Here is a tiny trained network, its code and every weight. The questions are about switching its units off for an input and a class, where a switched-off unit gives its printed mean instead of its output.

import numpy as np


def w(rows, s, z=0):
    codes = np.array(rows[::2]) - 128.0
    scale = np.full(codes.shape[1], s)
    scale[-1] = z or s
    return codes * scale


def norm(h):
    return h / np.sqrt((h * h).mean(-1, keepdims=True) + 1e-5)


def f(y):
    return y / 2 * (1 + np.tanh(0.7978845608 * (y + 0.044715 * y**3)))


def log_softmax(a):
    a = a - a.max(-1, keepdims=True)
    return a - np.log(np.exp(a).sum(-1, keepdims=True))


def net(x, mask):
    res = np.array(x, float).reshape(1, 6) / 4 @ E
    u = 0
    for l in range(4):
        y = f(norm(res) @ A[l][:, :-1].T + A[l][:, -1])
        res = res + np.where(mask[u : u + 8], y, B[l][:, -1]) @ B[l][:, :-1]
        u += 8
    return log_softmax(norm(res)[-1] @ U[:, :-1].T + U[:, -1])


A, B = {}, {}
E = w([
[127,130,127],'x0',
[123,127,132],'x1',
[197,147,95],'x2',
[148,2,87],'x3',
[165,113,185],'x4',
[129,132,128],'x5',
],0.007)
A[0] = w([
[177,154,118,68],'L0N1',
[148,57,113,130],'L0N2',
[155,211,11,139],'L0N3',
[128,232,214,202],'L0N4',
[175,60,255,125],'L0N5',
[131,137,134,3],'L0N6',
[94,206,189,126],'L0N7',
[140,112,116,49],'L0N8',
],0.0053,0.0044)
B[0] = w([
[160,114,158,106],'L0N1',
[116,185,119,151],'L0N2',
[76,125,68,179],'L0N3',
[130,51,39,254],'L0N4',
[161,169,52,167],'L0N5',
[174,109,255,84],'L0N6',
[163,38,138,177],'L0N7',
[151,155,193,94],'L0N8',
],0.0048,0.0036)
A[1] = w([
[147,63,163,4],'L1N1',
[168,107,208,145],'L1N2',
[199,118,205,136],'L1N3',
[59,90,174,177],'L1N4',
[110,205,148,125],'L1N5',
[115,181,140,85],'L1N6',
[98,237,154,87],'L1N7',
[121,246,198,62],'L1N8',
],0.013,0.0031)
B[1] = w([
[147,100,68,154],'L1N1',
[75,166,9,148],'L1N2',
[2,176,75,169],'L1N3',
[206,189,147,254],'L1N4',
[155,49,70,179],'L1N5',
[155,37,99,136],'L1N6',
[202,82,87,219],'L1N7',
[176,79,56,195],'L1N8',
],0.0078,0.0033)
A[2] = w([
[105,61,123,7],'L2N1',
[218,183,81,214],'L2N2',
[120,91,126,6],'L2N3',
[170,53,94,222],'L2N4',
[146,115,145,126],'L2N5',
[173,130,88,209],'L2N6',
[219,192,70,244],'L2N7',
[81,103,254,128],'L2N8',
],0.0091,0.0019)
B[2] = w([
[177,108,133,130],'L2N1',
[73,76,237,232],'L2N2',
[171,140,108,119],'L2N3',
[191,222,145,229],'L2N4',
[154,175,106,125],'L2N5',
[114,195,196,202],'L2N6',
[53,78,254,253],'L2N7',
[63,78,211,125],'L2N8',
],0.0052,0.0063)
A[3] = w([
[124,142,128,119],'L3N1',
[102,210,39,112],'L3N2',
[180,157,121,66],'L3N3',
[145,215,148,243],'L3N4',
[158,158,51,141],'L3N5',
[3,77,179,253],'L3N6',
[126,110,57,106],'L3N7',
[29,133,80,109],'L3N8',
],0.006,0.0032)
B[3] = w([
[171,157,109,125],'L3N1',
[96,198,107,146],'L3N2',
[146,152,129,115],'L3N3',
[118,171,253,175],'L3N4',
[113,141,239,147],'L3N5',
[170,116,232,253],'L3N6',
[147,185,129,136],'L3N7',
[134,249,130,160],'L3N8',
],0.0042,0.0049)
U = w([
[220,19,38,121],'0',
[85,124,148,240],'1',
[74,122,153,195],'2',
[78,116,147,161],'3',
[64,68,208,32],'4',
[2,146,32,2],'5',
],0.0088,0.0035)

Each question gives the input, the list of numbers given to net, and the class t.
The units are the neurons (one row each of A and B). Each row of codes is followed by its name. A weight is (code - 128) times the scale printed after its matrix; where a second scale follows, it is the last column's (A, B and U).
mask holds one flag per neuron, layer by layer. A switched-off neuron (its flag False) gives its mean, the last column of its row in B, instead of its output. The means were averaged over made-up inputs and are rounded, as every weight is.
A unit's drop is (log p(t) with every unit on - log p(t) with that unit switched off) / (log p(t) with every unit on - log p(t) with every unit switched off).
The circuit of an input: a set's keep is (log p(t) with only the set's units on - log p(t) with every unit switched off) / (log p(t) with every unit on - log p(t) with every unit switched off). Starting from the 12 units with the biggest drops (on a tie, the unit counted first), units are removed one at a time, each time the one whose removal leaves the highest keep (on an exact tie, the one counted first), for as long as the keep stays at least 0.8.
circuit, biggest first: the units of the circuit, biggest drop first
most important unit: the unit with the biggest drop
k most important neurons: the k neurons with the biggest drops, biggest first
k most important neurons of layer l: the k neurons of layer l with the biggest drops, biggest first
drop when u is switched off: that unit's drop, to one decimal
input [7,-7,6,1,8,6], class 5: circuit, biggest first -> (L1N3 L1N2)
input [-5,5,4,-6,2,-1], class 0: most important neuron of layer 0 -> (L0N5)
input [4,-1,6,-5,-5,-3], class 4: 2 most important neurons -> (L0N4 L2N7)
input [-6,1,-5,-7,3,-5], class 0: circuit, biggest first -> (L1N8 L1N5)
input [1,-4,-6,-7,1,2], class 0: circuit, biggest first -> (L1N8 L1N7)
input [1,-6,7,6,3,0], class 4: 3 most important neurons of layer 0 -> (L0N4 L0N7 L0N2)
input [-3,4,-1,-2,5,-2], class 5: 2 most important neurons of layer 0 -> (L0N3 L0N7)
input [1,2,4,-4,8,1], class 5: 3 most important neurons -> (L1N3 L1N2 L1N4)
input [7,-3,3,4,8,-4], class 5: 2 most important neurons -> (L1N3 L1N4)
input [3,-3,-6,7,7,-1], class 0: 2 most important neurons -> (L1N1 L3N6)
input [5,0,5,2,-7,2], class 5: 2 most important neurons of layer 1 -> (L1N4 L1N7)
input [-3,-2,3,-2,6,-1], class 5: 4 most important neurons -> (L1N3 L1N4 L0N3 L1N7)
input [4,-4,6,1,7,-2], class 5: 4 most important neurons of layer 1 -> (L1N3 L1N2 L1N4 L1N7)
input [-4,6,-1,-8,-7,-5], class 0: most important unit -> L1N7
input [8,1,4,4,-6,-5], class 1: 2 most important neurons -> (L0N4 L1N3)
input [-6,3,-8,8,0,6], class 0: 3 most important neurons of layer 2 -> (L2N7 L2N2 L2N6)
input [-8,5,-8,-8,7,7], class 0: drop when L1N7 is switched off -> 0.4
input [-5,-2,6,4,-1,-8], class 2: drop when L0N4 is switched off -> 0.2
input [2,-2,6,2,1,3], class 4: drop when L2N7 is switched off -> 0.0
input [-4,-2,7,-7,2,3], class 0: most important neuron -> (L1N8)
